Below are the code and all the weights of a small trained network. Each question names an input and a target symbol and asks about switching units off, where a switched-off unit gives its printed mean instead of its output.

import numpy as np


def w(rows, s, z=0):
    codes = np.array(rows[::2]) - 128.0
    scale = np.full(codes.shape[1], s)
    scale[-1] = z or s
    return codes * scale


def f(y):
    return y / 2 * (1 + np.tanh(0.7978845608 * (y + 0.044715 * y**3)))


def softmax(a):
    e = np.exp(a - a.max(-1, keepdims=True))
    return e / e.sum(-1, keepdims=True)


def log_softmax(a):
    a = a - a.max(-1, keepdims=True)
    return a - np.log(np.exp(a).sum(-1, keepdims=True))


def net(x, mask):
    ids = ['δεζηθλμπτφψ'.index(c) for c in x.split()]
    T = len(ids)
    res = E[ids] + P[:T]
    u = 0
    for l in range(2):
        r = res
        for j in range(3):
            rows = slice(2 * j, 2 * j + 2)
            q, k, v = (r @ M[l][rows].T for M in (Q, K, V))
            z = softmax(np.where(np.tri(T) > 0, q @ k.T / 2**0.5, -1e9)) @ v
            o = O[l][rows]
            res = res + np.where(mask[u + j], z, o[:, -1]) @ o[:, :-1]
        u += 3
        y = f(res @ A[l][:, :-1].T + A[l][:, -1])
        res = res + np.where(mask[u : u + 8], y, B[l][:, -1]) @ B[l][:, :-1]
        u += 8
    return log_softmax(res[-1] @ U[:, :-1].T + U[:, -1])


Q, K, V, O, A, B = {}, {}, {}, {}, {}, {}
E = w([
[103,37,106],'δ',
[44,117,70],'ε',
[51,135,50],'ζ',
[212,159,120],'η',
[137,156,67],'θ',
[162,109,108],'λ',
[193,119,97],'μ',
[253,73,125],'π',
[59,138,58],'τ',
[151,55,110],'φ',
[86,225,115],'ψ',
],0.015)
P = w([
[109,96,79],'0',
[97,166,191],'1',
[210,218,114],'2',
[246,198,96],'3',
[90,105,242],'4',
[148,220,219],'5',
[192,238,49],'6',
],0.013)
Q[0] = w([
[119,178,120],'L0H0',
[154,58,209],'L0H0',
[97,2,51],'L0H1',
[133,91,166],'L0H1',
[132,202,207],'L0H2',
[187,85,111],'L0H2',
],0.0092)
K[0] = w([
[184,123,86],'L0H0',
[183,89,198],'L0H0',
[202,137,8],'L0H1',
[123,98,110],'L0H1',
[141,218,182],'L0H2',
[214,79,126],'L0H2',
],0.011)
V[0] = w([
[144,237,159],'L0H0',
[118,195,122],'L0H0',
[127,190,244],'L0H1',
[104,85,167],'L0H1',
[106,86,164],'L0H2',
[157,129,113],'L0H2',
],0.011)
O[0] = w([
[254,183,98,190],'L0H0',
[201,127,106,222],'L0H0',
[126,180,180,119],'L0H1',
[75,168,145,81],'L0H1',
[136,236,229,1],'L0H2',
[54,153,109,157],'L0H2',
],0.0073,0.0033)
A[0] = w([
[220,97,122,141],'L0N0',
[124,214,48,132],'L0N1',
[147,122,135,95],'L0N2',
[118,150,52,77],'L0N3',
[144,184,97,170],'L0N4',
[178,228,36,254],'L0N5',
[220,206,170,87],'L0N6',
[138,51,254,24],'L0N7',
],0.0088,0.0056)
B[0] = w([
[17,177,139,166],'L0N0',
[170,100,178,188],'L0N1',
[138,126,172,125],'L0N2',
[201,164,75,152],'L0N3',
[100,46,197,173],'L0N4',
[124,9,148,254],'L0N5',
[60,99,51,178],'L0N6',
[158,255,111,131],'L0N7',
],0.0054,0.017)
Q[1] = w([
[26,163,127],'L1H0',
[151,100,93],'L1H0',
[150,138,25],'L1H1',
[254,13,99],'L1H1',
[103,125,147],'L1H2',
[228,133,46],'L1H2',
],0.0091)
K[1] = w([
[134,151,130],'L1H0',
[69,61,107],'L1H0',
[111,160,102],'L1H1',
[169,130,54],'L1H1',
[150,134,128],'L1H2',
[59,76,5],'L1H2',
],0.014)
V[1] = w([
[207,160,82],'L1H0',
[153,176,113],'L1H0',
[186,159,183],'L1H1',
[34,251,88],'L1H1',
[119,40,207],'L1H2',
[7,175,88],'L1H2',
],0.011)
O[1] = w([
[182,109,101,74],'L1H0',
[95,21,79,61],'L1H0',
[48,59,174,25],'L1H1',
[208,83,123,9],'L1H1',
[27,183,144,179],'L1H2',
[89,3,192,191],'L1H2',
],0.0073,0.013)
A[1] = w([
[164,250,205,118],'L1N0',
[149,94,68,77],'L1N1',
[191,150,88,137],'L1N2',
[59,99,71,144],'L1N3',
[135,194,105,205],'L1N4',
[93,83,181,1],'L1N5',
[152,144,151,128],'L1N6',
[87,156,158,70],'L1N7',
],0.011,0.0071)
B[1] = w([
[217,122,100,237],'L1N0',
[179,203,117,164],'L1N1',
[71,254,111,181],'L1N2',
[184,80,232,248],'L1N3',
[83,59,103,253],'L1N4',
[239,232,120,176],'L1N5',
[145,173,22,122],'L1N6',
[209,143,96,193],'L1N7',
],0.0086,0.0058)
U = w([
[158,177,166,31],'δ',
[131,16,102,188],'ε',
[255,81,81,36],'ζ',
[37,166,92,117],'η',
[160,177,71,3],'θ',
[74,41,67,215],'λ',
[138,74,78,237],'μ',
[24,41,70,229],'π',
[219,85,83,121],'τ',
[47,134,147,145],'φ',
[64,167,70,153],'ψ',
],0.0094,0.0031)

Each question gives the input, a string of symbols that net reads in full, and the target symbol t.
The units are the heads (2 rows each of Q, K, V and O) and the neurons (one row each of A and B). Each row of codes is followed by its name. A weight is (code - 128) times the scale printed after its matrix; where a second scale follows, it is the last column's (O, A, B and U).
mask holds one flag per unit, layer by layer, with each layer's heads first. A switched-off unit (its flag False) gives its mean, the last column of its rows in O or B, instead of its output. The means were averaged over made-up inputs and are rounded, as every weight is.
A unit's drop is (log p(t) with every unit on - log p(t) with that unit switched off) / (log p(t) with every unit on - log p(t) with every unit switched off).
The circuit of an input: a set's keep is (log p(t) with only the set's units on - log p(t) with every unit switched off) / (log p(t) with every unit on - log p(t) with every unit switched off). Starting from the 12 units with the biggest drops (on a tie, the unit counted first), units are removed one at a time, each time the one whose removal leaves the highest keep (on an exact tie, the one counted first), for as long as the keep stays at least 0.8.
units of the circuit, in order: the units of the circuit, biggest drop first
most important unit: the unit with the biggest drop
top k neurons: the k neurons with the biggest drops, biggest first
top k neurons in layer l: the k neurons of layer l with the biggest drops, biggest first
heads that matter: for each layer, one digit per head in row order, 1 if its drop is at least 0.15 and else 0, layers parted by /
input ζ φ ε θ π φ ε, target ζ: most important unit => L0N5
input δ ζ π, target δ: units of the circuit, in order => (L0H0 L1H0)
input ε ψ τ τ, target ε: units of the circuit, in order => (L0H0 L0N5 L1H2)
input θ ζ ε θ, target θ: top 3 neurons => (L1N2 L0N4 L0N5)
input λ π φ τ ψ, target δ: units of the circuit, in order => (L1N5 L0H1 L1H1)
input ε θ ε ψ λ η μ, target ε: top 2 neurons => (L0N5 L0N4)
input ε ζ τ φ, target ε: units of the circuit, in order => (L0H0 L1H2)
input λ λ φ θ ψ, target δ: units of the circuit, in order => (L0H1 L1N5 L1H1)
input ψ φ η ε τ λ μ, target ψ: top 2 neurons in layer 0 => (L0N3 L0N6)
input φ ζ η, target φ: units of the circuit, in order => (L0H0 L1H2)
input θ η δ τ, target θ: top 2 neurons in layer 1 => (L1N2 L1N1)
input ζ ζ ε π θ μ ζ, target ζ: top 3 neurons in layer 0 => (L0N5 L0N4 L0N0)
input π ε ψ ε, target π: top 3 neurons in layer 0 => (L0N5 L0N1 L0N4)
input π θ λ μ λ τ η, target π: most important unit => L0N5
input θ ψ δ δ, target θ: units of the circuit, in order => (L0H1 L1H2 L1N2 L1H1)
input ζ φ ψ τ η π τ, target ζ: top 4 neurons in layer 0 => (L0N5 L0N4 L0N1 L0N3)
input φ τ ψ λ τ ε ε, target φ: units of the circuit, in order => (L0H0 L1H2 L1H0 L0N1)
input δ ε ζ ε, target δ: top 4 neurons in layer 1 => (L1N5 L1N7 L1N3 L1N4)
input θ φ ζ μ θ ψ τ, target θ: top 3 neurons => (L1N2 L0N4 L0N3)
input ζ ζ ε ζ ζ μ δ, target ζ: heads that matter => 110 / 011
input ε δ ε ψ μ δ π, target ε: most important unit => L0H0
input ψ λ μ π, target ψ: heads that matter => 000 / 001
input ψ π η τ, target ψ: top 3 neurons => (L1N2 L0N3 L0N6)
input δ ψ ζ, target δ: top 2 neurons => (L1N5 L1N7)
